Below are the code and all the weights of a small trained network. Each question names an input and a target symbol and asks about switching units off, where a switched-off unit gives its printed mean instead of its output.

import numpy as np


def w(rows, s, z=0):
    codes = np.array(rows[::2]) - 128.0
    scale = np.full(codes.shape[1], s)
    scale[-1] = z or s
    return codes * scale


def f(y):
    return np.maximum(y, 0)


def softmax(a):
    e = np.exp(a - a.max(-1, keepdims=True))
    return e / e.sum(-1, keepdims=True)


def log_softmax(a):
    a = a - a.max(-1, keepdims=True)
    return a - np.log(np.exp(a).sum(-1, keepdims=True))


def net(x, mask):
    ids = ['γδελμπσφ'.index(c) for c in x.split()]
    T = len(ids)
    res = E[ids] + P[:T]
    u = 0
    for l in range(3):
        q, k, v = (res @ M[l].T for M in (Q, K, V))
        z = softmax(np.where(np.tri(T) > 0, q @ k.T / 2**0.5, -1e9)) @ v
        res = res + np.where(mask[u], z, O[l][:, -1]) @ O[l][:, :-1]
        u += 1
        y = f(res @ A[l][:, :-1].T + A[l][:, -1])
        res = res + np.where(mask[u : u + 8], y, B[l][:, -1]) @ B[l][:, :-1]
        u += 8
    return log_softmax(res[-1] @ U[:, :-1].T + U[:, -1])


Q, K, V, O, A, B = {}, {}, {}, {}, {}, {}
E = w([
[179,137,105,105,145,153,22],'γ',
[147,126,93,167,101,66,196],'δ',
[152,172,125,68,47,159,112],'ε',
[67,110,159,179,219,117,19],'λ',
[171,169,124,54,172,160,94],'μ',
[224,85,118,176,120,129,92],'π',
[139,177,86,123,181,6,153],'σ',
[112,228,161,106,59,124,93],'φ',
],0.018)
P = w([
[59,166,123,156,40,143,183],'0',
[150,84,181,118,152,135,115],'1',
[130,85,48,81,133,95,39],'2',
[40,153,160,172,100,137,178],'3',
[165,113,187,91,149,125,127],'4',
[115,21,86,121,103,72,73],'5',
[51,191,154,167,94,172,112],'6',
[164,76,204,117,186,126,107],'7',
[151,76,102,100,1,132,6],'8',
[67,121,160,163,141,151,159],'9',
],0.0096)
Q[0] = w([
[128,114,206,2,156,46,82],'L0H0',
[176,148,147,88,54,92,116],'L0H0',
],0.0056)
K[0] = w([
[58,218,95,98,194,91,130],'L0H0',
[253,176,108,167,82,133,98],'L0H0',
],0.006)
V[0] = w([
[197,160,226,173,188,254,164],'L0H0',
[146,162,149,164,85,140,133],'L0H0',
],0.0068)
O[0] = w([
[138,85,213,92,132,183,101,3],'L0H0',
[135,168,121,192,112,11,206,172],'L0H0',
],0.011,0.0035)
A[0] = w([
[34,94,144,137,52,139,185,28],'L0N0',
[202,110,93,126,153,132,90,17],'L0N1',
[113,61,125,118,1,92,151,95],'L0N2',
[110,112,178,84,194,124,85,46],'L0N3',
[230,80,118,83,184,124,215,72],'L0N4',
[160,150,86,137,78,117,195,195],'L0N5',
[74,16,183,86,177,176,37,252],'L0N6',
[164,136,109,162,103,61,133,25],'L0N7',
],0.0084,0.0034)
B[0] = w([
[79,109,32,162,2,182,29,157],'L0N0',
[126,188,228,100,19,144,165,165],'L0N1',
[179,177,43,128,128,216,121,211],'L0N2',
[174,113,184,166,54,160,47,156],'L0N3',
[55,151,112,49,105,131,2,164],'L0N4',
[173,167,191,167,85,131,82,255],'L0N5',
[166,184,88,132,32,145,176,205],'L0N6',
[191,114,164,99,7,222,129,216],'L0N7',
],0.0066,0.0074)
Q[1] = w([
[167,213,227,109,47,2,102],'L1H0',
[158,58,37,111,175,9,84],'L1H0',
],0.0044)
K[1] = w([
[24,148,57,91,111,123,10],'L1H0',
[124,116,254,110,47,204,130],'L1H0',
],0.0047)
V[1] = w([
[208,234,130,73,165,161,162],'L1H0',
[145,2,44,119,103,177,179],'L1H0',
],0.0061)
O[1] = w([
[176,147,78,76,137,102,190,254],'L1H0',
[190,11,110,118,69,212,169,4],'L1H0',
],0.011,0.0044)
A[1] = w([
[164,129,140,120,113,82,45,154],'L1N0',
[160,76,201,122,139,134,100,76],'L1N1',
[80,219,242,186,23,83,121,131],'L1N2',
[192,158,165,56,206,207,96,113],'L1N3',
[254,146,243,168,169,132,141,120],'L1N4',
[81,114,107,157,87,16,102,118],'L1N5',
[135,138,74,76,93,17,86,146],'L1N6',
[62,35,238,41,215,160,142,3],'L1N7',
],0.0083,0.0063)
B[1] = w([
[129,52,19,40,182,178,199,189],'L1N0',
[142,83,70,3,99,88,122,129],'L1N1',
[102,23,151,137,180,56,179,249],'L1N2',
[31,199,125,208,115,99,201,143],'L1N3',
[178,46,214,110,125,135,166,155],'L1N4',
[137,155,186,85,93,192,105,168],'L1N5',
[135,106,169,54,171,219,58,213],'L1N6',
[89,199,124,173,31,180,44,128],'L1N7',
],0.0065,0.019)
Q[2] = w([
[227,158,103,207,123,165,240],'L2H0',
[135,34,126,67,2,208,159],'L2H0',
],0.0059)
K[2] = w([
[234,147,53,120,84,236,139],'L2H0',
[138,2,41,77,138,143,196],'L2H0',
],0.0059)
V[2] = w([
[32,191,59,160,93,107,253],'L2H0',
[98,135,8,124,162,137,152],'L2H0',
],0.0045)
O[2] = w([
[113,148,216,140,101,61,132,4],'L2H0',
[170,249,119,166,103,2,61,59],'L2H0',
],0.0099,0.0032)
A[2] = w([
[136,198,44,152,23,72,86,77],'L2N0',
[145,58,95,56,102,162,97,179],'L2N1',
[14,177,158,185,129,76,158,123],'L2N2',
[144,145,229,254,178,76,130,75],'L2N3',
[49,155,178,74,81,144,94,102],'L2N4',
[101,89,131,200,67,190,83,97],'L2N5',
[153,64,153,131,91,117,76,15],'L2N6',
[166,166,34,49,236,157,97,5],'L2N7',
],0.0081,0.0026)
B[2] = w([
[42,108,74,68,208,110,141,158],'L2N0',
[41,208,113,139,83,120,84,247],'L2N1',
[131,209,191,152,30,123,96,147],'L2N2',
[241,93,85,180,236,224,150,139],'L2N3',
[239,22,41,153,82,253,151,156],'L2N4',
[142,178,99,148,237,143,212,147],'L2N5',
[55,171,48,116,129,26,174,150],'L2N6',
[100,102,218,195,142,108,48,228],'L2N7',
],0.007,0.015)
U = w([
[125,128,73,156,138,154,24,129],'γ',
[48,143,90,177,133,77,168,227],'δ',
[82,124,13,24,101,173,108,14],'ε',
[110,145,135,253,139,174,117,5],'λ',
[167,247,125,127,96,148,143,129],'μ',
[238,140,68,105,187,254,155,196],'π',
[95,144,125,31,242,100,173,72],'σ',
[126,133,176,165,7,88,121,115],'φ',
],0.008,0.0027)

Each question gives the input, a string of symbols that net reads in full, and the target symbol t.
The units are the heads (2 rows each of Q, K, V and O) and the neurons (one row each of A and B). Each row of codes is followed by its name. A weight is (code - 128) times the scale printed after its matrix; where a second scale follows, it is the last column's (O, A, B and U).
mask holds one flag per unit, layer by layer, with each layer's heads first. A switched-off unit (its flag False) gives its mean, the last column of its rows in O or B, instead of its output. The means were averaged over made-up inputs and are rounded, as every weight is.
A unit's drop is (log p(t) with every unit on - log p(t) with that unit switched off) / (log p(t) with every unit on - log p(t) with every unit switched off).
The circuit of an input: a set's keep is (log p(t) with only the set's units on - log p(t) with every unit switched off) / (log p(t) with every unit on - log p(t) with every unit switched off). Starting from the 12 units with the biggest drops (on a tie, the unit counted first), units are removed one at a time, each time the one whose removal leaves the highest keep (on an exact tie, the one counted first), for as long as the keep stays at least 0.8.
circuit, biggest first: the units of the circuit, biggest drop first
unit that matters most: the unit with the biggest drop
top k neurons: the k neurons with the biggest drops, biggest first
k most important neurons of layer l: the k neurons of layer l with the biggest drops, biggest first
input γ λ δ λ λ, target δ: circuit, biggest first : (L1N6; L1N2; L1H0)
input δ π δ ε δ δ φ, target φ: circuit, biggest first : (L1N2; L2N2; L2H0)
input φ π δ δ π φ φ δ, target σ: 2 most important neurons of layer 0 : (L0N5; L0N0)
input φ δ δ λ, target λ: top 3 neurons : (L2N3; L2N2; L1N6)
input φ μ δ π, target π: unit that matters most : L2N7
input γ δ φ λ δ ε φ γ, target σ: top 2 neurons : (L0N1; L0N2)
input π π μ, target γ: top 3 neurons : (L2N7; L0N7; L1N2)
input π π λ γ π λ, target ε: circuit, biggest first : (L0N6; L0H0)
input π λ γ π δ, target ε: top 2 neurons : (L0N4; L1N4)
input φ δ δ π ε φ σ δ μ, target γ: top 3 neurons : (L2N7; L1N6; L0N7)
input δ π φ, target γ: top 2 neurons : (L2N7; L1N6)
input δ λ π λ π π δ π, target ε: top 2 neurons : (L1N0; L0N1)
input γ μ φ σ λ δ φ γ, target σ: circuit, biggest first : (L1H0; L0N7; L1N0)
input δ φ δ π, target π: 2 most important neurons of layer 1 : (L1N6; L1N4)
input μ ε δ δ λ λ, target ε: circuit, biggest first : (L0N6; L2N7)
input δ δ δ δ μ φ π σ δ, target ε: unit that matters most : L2N0
input λ π ε, target γ: top 2 neurons : (L2N7; L0N7)
input φ ε δ μ, target μ: top 3 neurons : (L1N0; L1N2; L2N2)
input δ φ ε δ ε, target μ: top 3 neurons : (L0N2; L1N2; L0N4)
input π λ φ μ ε, target σ: unit that matters most : L1H0
input ε γ δ, target γ: 2 most important neurons of layer 2 : (L2N7; L2N6)
input λ δ λ π π φ φ π π, target ε: top 4 neurons : (L0N1; L2N1; L2N6; L1N4)
